Here is a tiny trained network, its code and every weight. The questions are about switching its units off for an input and a class, where a switched-off unit gives its printed mean instead of its output.

import numpy as np


def w(rows, s, z=0):
    codes = np.array(rows[::2]) - 128.0
    scale = np.full(codes.shape[1], s)
    scale[-1] = z or s
    return codes * scale


def f(y):
    return np.maximum(y, 0)


def log_softmax(a):
    a = a - a.max(-1, keepdims=True)
    return a - np.log(np.exp(a).sum(-1, keepdims=True))


def net(x, mask):
    res = np.array(x, float).reshape(1, 8) / 4 @ E
    y = f(res @ A[0][:, :-1].T + A[0][:, -1])
    res = res + np.where(mask, y, B[0][:, -1]) @ B[0][:, :-1]
    return log_softmax(res[-1] @ U[:, :-1].T + U[:, -1])


A, B = {}, {}
E = w([
[233,202,162,150],'x0',
[128,150,88,72],'x1',
[137,129,102,91],'x2',
[139,112,148,153],'x3',
[124,142,107,103],'x4',
[49,210,131,129],'x5',
[132,126,116,117],'x6',
[123,127,254,25],'x7',
],0.0075)
A[0] = w([
[109,146,254,60,175],'n1',
[67,49,102,164,103],'n2',
[146,97,233,74,100],'n3',
[136,141,102,198,102],'n4',
[116,147,73,176,78],'n5',
[219,148,94,50,247],'n6',
[200,145,128,150,182],'n7',
[164,213,153,141,113],'n8',
[173,143,67,193,112],'n9',
[219,167,190,136,132],'n10',
[51,202,232,114,125],'n11',
[101,126,182,96,96],'n12',
[83,12,126,112,132],'n13',
[162,211,133,133,253],'n14',
[57,225,131,148,116],'n15',
[109,141,215,129,80],'n16',
[107,181,72,244,109],'n17',
[10,111,118,92,153],'n18',
[183,112,243,4,54],'n19',
],0.0096,0.0042)
B[0] = w([
[147,83,106,125,253],'n1',
[107,194,140,113,192],'n2',
[180,139,82,124,214],'n3',
[182,69,72,58,175],'n4',
[200,147,71,49,173],'n5',
[96,73,153,163,235],'n6',
[40,116,136,137,195],'n7',
[4,137,182,128,183],'n8',
[172,157,205,110,198],'n9',
[28,118,149,108,211],'n10',
[195,123,37,115,217],'n11',
[129,106,128,95,170],'n12',
[78,123,190,118,204],'n13',
[96,103,183,221,221],'n14',
[143,3,72,197,189],'n15',
[127,140,107,52,172],'n16',
[182,166,99,59,219],'n17',
[68,110,176,168,216],'n18',
[141,136,79,88,246],'n19',
],0.0072,0.0076)
U = w([
[132,143,179,167,242],'0',
[136,87,147,210,151],'1',
[227,173,112,78,3],'2',
[22,182,253,170,76],'3',
[126,158,199,173,134],'4',
],0.0073,0.0048)

Each question gives the input, the list of numbers given to net, and the class t.
The units are the neurons (one row each of A and B). Each row of codes is followed by its name. A weight is (code - 128) times the scale printed after its matrix; where a second scale follows, it is the last column's (A, B and U).
mask holds one flag per neuron, in row order. A switched-off neuron (its flag False) gives its mean, the last column of its row in B, instead of its output. The means were averaged over made-up inputs and are rounded, as every weight is.
A unit's drop is (log p(t) with every unit on - log p(t) with that unit switched off) / (log p(t) with every unit on - log p(t) with every unit switched off).
The circuit of an input: a set's keep is (log p(t) with only the set's units on - log p(t) with every unit switched off) / (log p(t) with every unit on - log p(t) with every unit switched off). Starting from the 12 units with the biggest drops (on a tie, the unit counted first), units are removed one at a time, each time the one whose removal leaves the highest keep (on an exact tie, the one counted first), for as long as the keep stays at least 0.8.
circuit, biggest first: the units of the circuit, biggest drop first
unit that matters most: the unit with the biggest drop
top k neurons: the k neurons with the biggest drops, biggest first
drop of u: that unit's drop, to one decimal
input [8,-6,3,-8,5,4,-1,-5], class 3: circuit, biggest first : n8
input [-3,-1,1,0,-2,8,6,8], class 1: circuit, biggest first : n15; n1
input [-3,-6,7,-2,4,-7,0,8], class 2: circuit, biggest first : n19; n3
input [-3,-4,-3,-8,8,4,-5,8], class 2: circuit, biggest first : n11; n19
input [3,4,-4,-2,7,0,0,-8], class 2: top 3 neurons : n17; n5; n4
input [-3,3,-4,2,-2,3,-8,-5], class 2: top 2 neurons : n17; n5
input [8,1,-1,7,6,-4,6,7], class 3: top 2 neurons : n10; n8
input [8,-2,4,4,1,6,5,-5], class 3: top 4 neurons : n8; n14; n11; n7
input [4,-5,1,0,2,5,-4,3], class 1: top 2 neurons : n11; n15
input [4,-4,2,-5,-4,5,-5,8], class 2: top 2 neurons : n11; n19
input [7,-6,0,2,7,4,7,2], class 3: top 2 neurons : n8; n10
input [-4,8,-3,3,2,-4,8,8], class 2: top 2 neurons : n19; n3
input [0,6,-6,1,-7,-4,-4,8], class 2: drop of n19 : 0.2
input [8,-8,-2,6,4,-4,6,1], class 3: drop of n11 : 0.1
input [1,-6,-2,-5,4,4,7,5], class 2: unit that matters most : n11
input [-7,8,3,0,-8,-5,-7,-4], class 3: drop of n13 : 0.3
